Here is a tiny trained network, its code and every weight. The questions are about switching its units off for an input and a class, where a switched-off unit gives its printed mean instead of its output.

import numpy as np


def w(rows, s, z=0):
    codes = np.array(rows[::2]) - 128.0
    scale = np.full(codes.shape[1], s)
    scale[-1] = z or s
    return codes * scale


def f(y):
    return y / 2 * (1 + np.tanh(0.7978845608 * (y + 0.044715 * y**3)))


def log_softmax(a):
    a = a - a.max(-1, keepdims=True)
    return a - np.log(np.exp(a).sum(-1, keepdims=True))


def net(x, mask):
    res = np.array(x, float).reshape(1, 8) / 4 @ E
    y = f(res @ A[0][:, :-1].T + A[0][:, -1])
    res = res + np.where(mask, y, B[0][:, -1]) @ B[0][:, :-1]
    return log_softmax(res[-1] @ U[:, :-1].T + U[:, -1])


A, B = {}, {}
E = w([
[128,128,129],'x0',
[14,217,196],'x1',
[126,125,129],'x2',
[127,131,130],'x3',
[39,16,207],'x4',
[53,119,2],'x5',
[125,127,124],'x6',
[128,127,127],'x7',
],0.0041)
A[0] = w([
[176,240,85,90],'N1',
[168,206,98,74],'N2',
[74,186,153,72],'N3',
[78,49,157,55],'N4',
[88,98,83,102],'N5',
[94,141,142,28],'N6',
[215,23,88,93],'N7',
[73,196,167,93],'N8',
[113,103,133,29],'N9',
[163,119,161,86],'N10',
[104,135,82,38],'N11',
[149,142,143,104],'N12',
[122,144,135,12],'N13',
[124,134,124,252],'N14',
[96,139,110,65],'N15',
[162,133,177,103],'N16',
[160,85,100,34],'N17',
[173,214,97,84],'N18',
[48,108,2,82],'N19',
[61,184,152,79],'N20',
[77,29,167,94],'N21',
[168,71,99,95],'N22',
[160,181,103,42],'N23',
[204,144,228,62],'N24',
[151,94,126,35],'N25',
[130,153,148,25],'N26',
[211,137,241,108],'N27',
[166,183,115,93],'N28',
[102,158,145,56],'N29',
[107,93,150,58],'N30',
[170,99,140,81],'N31',
[124,138,140,122],'N32',
[141,106,166,66],'N33',
[190,50,94,70],'N34',
[85,174,150,98],'N35',
[74,39,162,73],'N36',
[158,123,171,108],'N37',
],0.0097,0.0045)
B[0] = w([
[183,93,172,215],'N1',
[179,107,138,161],'N2',
[141,180,118,134],'N3',
[197,116,137,148],'N4',
[137,111,94,137],'N5',
[172,157,104,91],'N6',
[124,211,167,211],'N7',
[133,185,131,156],'N8',
[166,133,101,87],'N9',
[129,129,103,116],'N10',
[153,121,81,101],'N11',
[133,127,120,118],'N12',
[169,149,89,80],'N13',
[88,116,174,253],'N14',
[146,144,91,102],'N15',
[124,120,100,131],'N16',
[156,167,98,105],'N17',
[176,103,149,177],'N18',
[119,88,2,208],'N19',
[134,184,127,146],'N20',
[192,99,167,191],'N21',
[131,166,127,144],'N22',
[178,123,120,119],'N23',
[134,113,30,164],'N24',
[156,151,96,93],'N25',
[162,148,88,86],'N26',
[104,99,39,205],'N27',
[160,116,133,144],'N28',
[153,157,109,101],'N29',
[171,125,115,106],'N30',
[131,148,106,117],'N31',
[128,133,127,125],'N32',
[150,120,101,106],'N33',
[135,190,130,158],'N34',
[133,166,127,135],'N35',
[196,108,153,170],'N36',
[125,120,104,130],'N37',
],0.035,0.0032)
U = w([
[157,122,142,253],'0',
[254,96,156,66],'1',
[159,115,42,63],'2',
[173,245,134,82],'3',
[146,117,150,137],'4',
],0.0078,0.0067)

Each question gives the input, the list of numbers given to net, and the class t.
The units are the neurons (one row each of A and B). Each row of codes is followed by its name. A weight is (code - 128) times the scale printed after its matrix; where a second scale follows, it is the last column's (A, B and U).
mask holds one flag per neuron, in row order. A switched-off neuron (its flag False) gives its mean, the last column of its row in B, instead of its output. The means were averaged over made-up inputs and are rounded, as every weight is.
A unit's drop is (log p(t) with every unit on - log p(t) with that unit switched off) / (log p(t) with every unit on - log p(t) with every unit switched off).
The circuit of an input: a set's keep is (log p(t) with only the set's units on - log p(t) with every unit switched off) / (log p(t) with every unit on - log p(t) with every unit switched off). Starting from the 12 units with the biggest drops (on a tie, the unit counted first), units are removed one at a time, each time the one whose removal leaves the highest keep (on an exact tie, the one counted first), for as long as the keep stays at least 0.8.
circuit, biggest first: the units of the circuit, biggest drop first
most important unit: the unit with the biggest drop
k most important neurons: the k neurons with the biggest drops, biggest first
drop of u: that unit's drop, to one decimal
input [-8,8,-2,-6,-4,-7,7,-5], class 3: circuit, biggest first	[N8]
input [-4,-5,0,4,3,1,-1,4], class 3: circuit, biggest first	[N7, N34]
input [-6,6,-1,-7,-4,1,-4,-1], class 3: circuit, biggest first	[N8, N20]
input [4,-1,1,-7,-5,-7,-2,6], class 2: circuit, biggest first	[N27, N24]
input [4,6,-4,7,8,6,6,5], class 1: circuit, biggest first	[N21, N36]
input [8,-6,4,0,3,4,4,-1], class 3: circuit, biggest first	[N7, N34]
input [7,7,-2,4,5,-2,7,2], class 3: 3 most important neurons	[N8, N20, N3]
input [6,-4,6,-6,7,3,8,-5], class 1: 2 most important neurons	[N21, N36]
input [3,8,0,-1,5,5,-4,4], class 3: circuit, biggest first	[N20, N8]
input [-6,5,3,-4,6,-7,2,-1], class 2: 3 most important neurons	[N27, N24, N1]
input [-8,1,-4,8,2,-5,-1,2], class 2: circuit, biggest first	[N27, N24]
input [5,4,-2,-5,-4,-5,3,-4], class 2: 4 most important neurons	[N27, N24, N7, N21]
input [8,-3,-2,5,-7,0,1,1], class 1: circuit, biggest first	[N1, N18]
input [5,-6,-2,-7,8,7,-7,1], class 1: most important unit	N21
input [-5,4,-1,-8,6,6,7,4], class 1: 3 most important neurons	[N21, N36, N4]
input [-5,4,1,-6,-7,-6,3,-3], class 1: 2 most important neurons	[N1, N18]
input [0,-2,-1,-5,7,4,-3,1], class 1: 3 most important neurons	[N21, N36, N4]
input [-8,-8,-3,0,-6,-4,-5,-4], class 3: 2 most important neurons	[N7, N34]
input [-7,-8,5,2,7,-1,-8,6], class 3: drop of N10	0.0
input [-4,-7,7,8,-1,8,0,5], class 2: circuit, biggest first	[N19]
input [6,6,3,-3,-7,-6,-7,-3], class 1: drop of N19	0.2
input [-4,-4,3,-2,-2,7,7,4], class 2: drop of N19	1.5
input [-5,1,3,1,1,-7,5,-3], class 2: drop of N27	0.3
